[+2.13, +0.16, -0.55, +2.87, +0.27, +0.49, -0.93, +0.01, +1.03, +1.30, +0.09, -0.09, +0.73, +0.64, -0.13, -1.24, +0.38, +0.40, -0.39, +2.50, -0.10, +1.35, +1.62, -0.86, -0.06, -0.75, +0.44, -1.04, -0.66, +0.31, +1.08, -1.88, -0.01, +0.18, -0.33, +0.19, +1.26, -1.71, -3.08, +1.44, -2.27, +0.36] : C > [93]
[+1.19, +0.27, +2.37, +1.18, +2.12, +0.40, -0.47, +2.04, +0.68, +1.05, +2.19, -0.98, +1.70, -1.83, +0.75, +0.19, -0.50, +0.37, +0.14, +4.16, -0.34, +0.65, -0.86, -0.35, +0.53, +0.00, +1.20, +0.18, -2.36, -0.22, +0.25, -1.16, -0.61, -0.52, -1.19, -1.30, +2.35, +0.56, -7.20, +0.05, -0.12, +0.44] : S > [83]
[-0.94, -1.37, -0.27, -0.05, +1.71, -0.95, -0.63, +1.30, -0.44, +0.55, +0.63, -0.89, +0.89, +0.53, -0.74, +1.79, +0.26, -0.48, +1.09, -0.61, +1.32, +0.06, +3.23, -1.56, +0.83, -1.69, +1.46, -0.19, -1.00, -2.13, +0.70, -1.47, +1.28, +0.13, +1.51, -0.55, -0.11, +2.05, -7.20, -0.48, -1.88, +0.65] : S > [83]
[-0.18, -0.50, +0.52, +0.50, -1.04, +0.22, -0.16, +0.35, +0.41, +1.31, +0.11, +0.00, -1.25, -0.03, -0.15, -0.15, +1.01, -0.51, -0.64, +0.06, +0.17, +0.88, -0.67, -2.59, +0.47, +1.69, +1.03, -0.74, +0.20, +0.38, +0.90, +0.57, +1.59, -0.10, +1.41, +0.10, +1.53, -2.20, -2.67, +1.06, +0.37, +0.00] : C > [93]
[-0.65, -1.21, -2.99, -0.49, -0.11, -0.32, -1.07, +0.99, -1.34, +1.68, -0.85, -0.33, +0.79, +0.92, +0.24, +0.08, +1.23, +0.13, +0.35, -2.08, +0.69, +1.04, +1.93, -1.47, +0.15, +0.35, -0.39, -0.19, -0.25, -2.57, +0.48, +1.27, +0.42, +1.15, +1.62, -0.23, +0.05, +0.16, -2.68, -0.82, +0.15, -0.19] : C > [91]
[+1.75, +0.00, -0.49, +3.32, -1.94, -0.19, +0.51, -2.99, +0.59, +0.75, -1.79, +1.45, +0.98, +1.40, -0.45, -0.63, +0.93, +0.81, -0.18, -0.07, +0.12, +0.13, +3.05, -1.22, -0.66, -2.28, -2.06, -1.50, +2.63, +0.52, -0.42, -3.22, +2.74, -0.16, -0.99, +0.27, +0.60, -2.78, +7.20, +0.56, -1.31, +0.33] : C > [93]
[-0.67, +0.06, -0.51, +0.54, +0.56, -0.67, -0.78, +0.95, +0.38, +1.51, -1.16, -0.17, -0.44, -0.57, -0.13, -0.64, -0.15, +0.28, +0.90, -0.19, +0.20, +0.46, +1.42, -1.92, -0.68, +0.62, +2.77, -0.09, -1.15, -0.89, +0.98, +0.69, +0.40, +1.14, +1.08, +0.34, -1.63, -0.42, -7.20, -0.90, +0.33, +0.28] : C > [88]
[+0.69, -0.76, +0.94, +0.12, +1.43, +0.53, -0.01, -0.61, +0.46, +0.00, +1.47, -0.05, +0.82, -0.39, -1.16, +1.25, -0.50, +1.85, -0.59, +1.00, +0.72, +0.47, +0.47, +0.53, +0.42, -1.76, +0.74, -1.52, -1.34, +0.20, +1.49, -1.78, +3.06, -1.27, +0.15, -0.16, +1.09, +1.22, -4.85, +0.60, -1.40, +0.15] : S > [85]
[-0.76, -1.27, -0.18, -1.17, +0.65, -0.57, -0.48, +0.86, -0.19, +0.63, +0.70, -1.02, -0.44, -0.42, -0.98, +0.83, +0.47, -0.79, +0.03, -0.73, +0.73, +0.33, +0.61, +0.06, -0.29, -0.54, +0.51, -1.17, -1.96, -0.09, +1.38, -0.01, +3.45, -0.76, +0.37, -0.41, -0.08, +1.93, -4.74, -2.51, -0.91, +0.22] : S > [85]
[+0.92, +0.20, +1.48, +0.53, +1.57, +0.07, +0.59, -1.06, -0.13, +0.30, -0.78, -0.49, +1.16, +0.13, -0.03, -0.04, -1.28, +0.59, +0.21, +1.73, +0.16, -0.03, +0.91, +0.81, -0.92, -0.74, -0.22, -1.00, -0.22, -0.10, -0.19, -2.51, +2.03, -0.29, -0.88, -0.23, -0.14, +0.54, -3.53, +0.35, -0.60, +0.45] : S > [85]
[-1.02, -0.80, -2.63, -0.27, -0.83, -1.14, -0.40, -1.39, -0.85, -0.04, -0.36, +0.25, -0.80, +0.10, +0.61, -0.96, +0.32, +0.64, +1.06, -2.79, +0.27, -0.07, +0.36, -1.26, -0.64, -0.85, -0.51, +0.77, -0.99, -1.19, +0.80, -2.43, +0.44, +1.81, +0.93, +0.32, -0.30, -0.01, -6.47, -0.93, -1.22, -1.11] : C > [91]
[-2.31, -1.93, -0.84, -1.19, +0.80, -0.25, +0.33, -1.77, +0.39, +0.81, -0.34, +0.07, +0.23, +0.91, -2.20, +1.28, -0.06, +0.73, +0.20, -2.54, +2.20, -0.67, +2.71, -0.44, -1.06, -2.02, +0.54, -2.08, -0.23, -0.79, +0.44, -5.18, +2.55, +0.25, +1.89, -1.72, -0.70, +0.73, +2.36, -1.78, -1.47, +0.34] : S > [83]
[-0.14, -0.55, -0.65, +0.33, +1.22, -0.67, -0.16, +1.21, +0.38, +0.70, -0.52, -0.28, +0.50, +1.05, +0.42, -0.45, -0.33, +0.30, +0.45, +0.22, +0.31, +0.48, +0.83, -1.52, +0.46, +0.30, -0.30, +0.43, -0.24, -0.71, -0.31, -0.87, -2.25, +0.70, +1.32, +1.24, -0.07, +0.56, -6.16, -2.27, +0.49, +1.49] : C > [88]
[-0.35, -0.29, -1.50, +0.12, -0.16, +0.21, -0.03, -0.88, +0.37, +0.86, +0.11, -0.43, +0.21, +1.31, -0.12, -0.43, +1.22, +1.00, -0.26, -0.90, -0.53, +0.44, +2.21, -1.18, -1.26, -1.58, +0.56, -0.24, -0.18, -1.03, +1.14, -1.35, +1.18, +1.34, +0.74, +0.52, -0.10, -1.53, -0.50, -0.74, -0.36, +0.77] : C > [88]
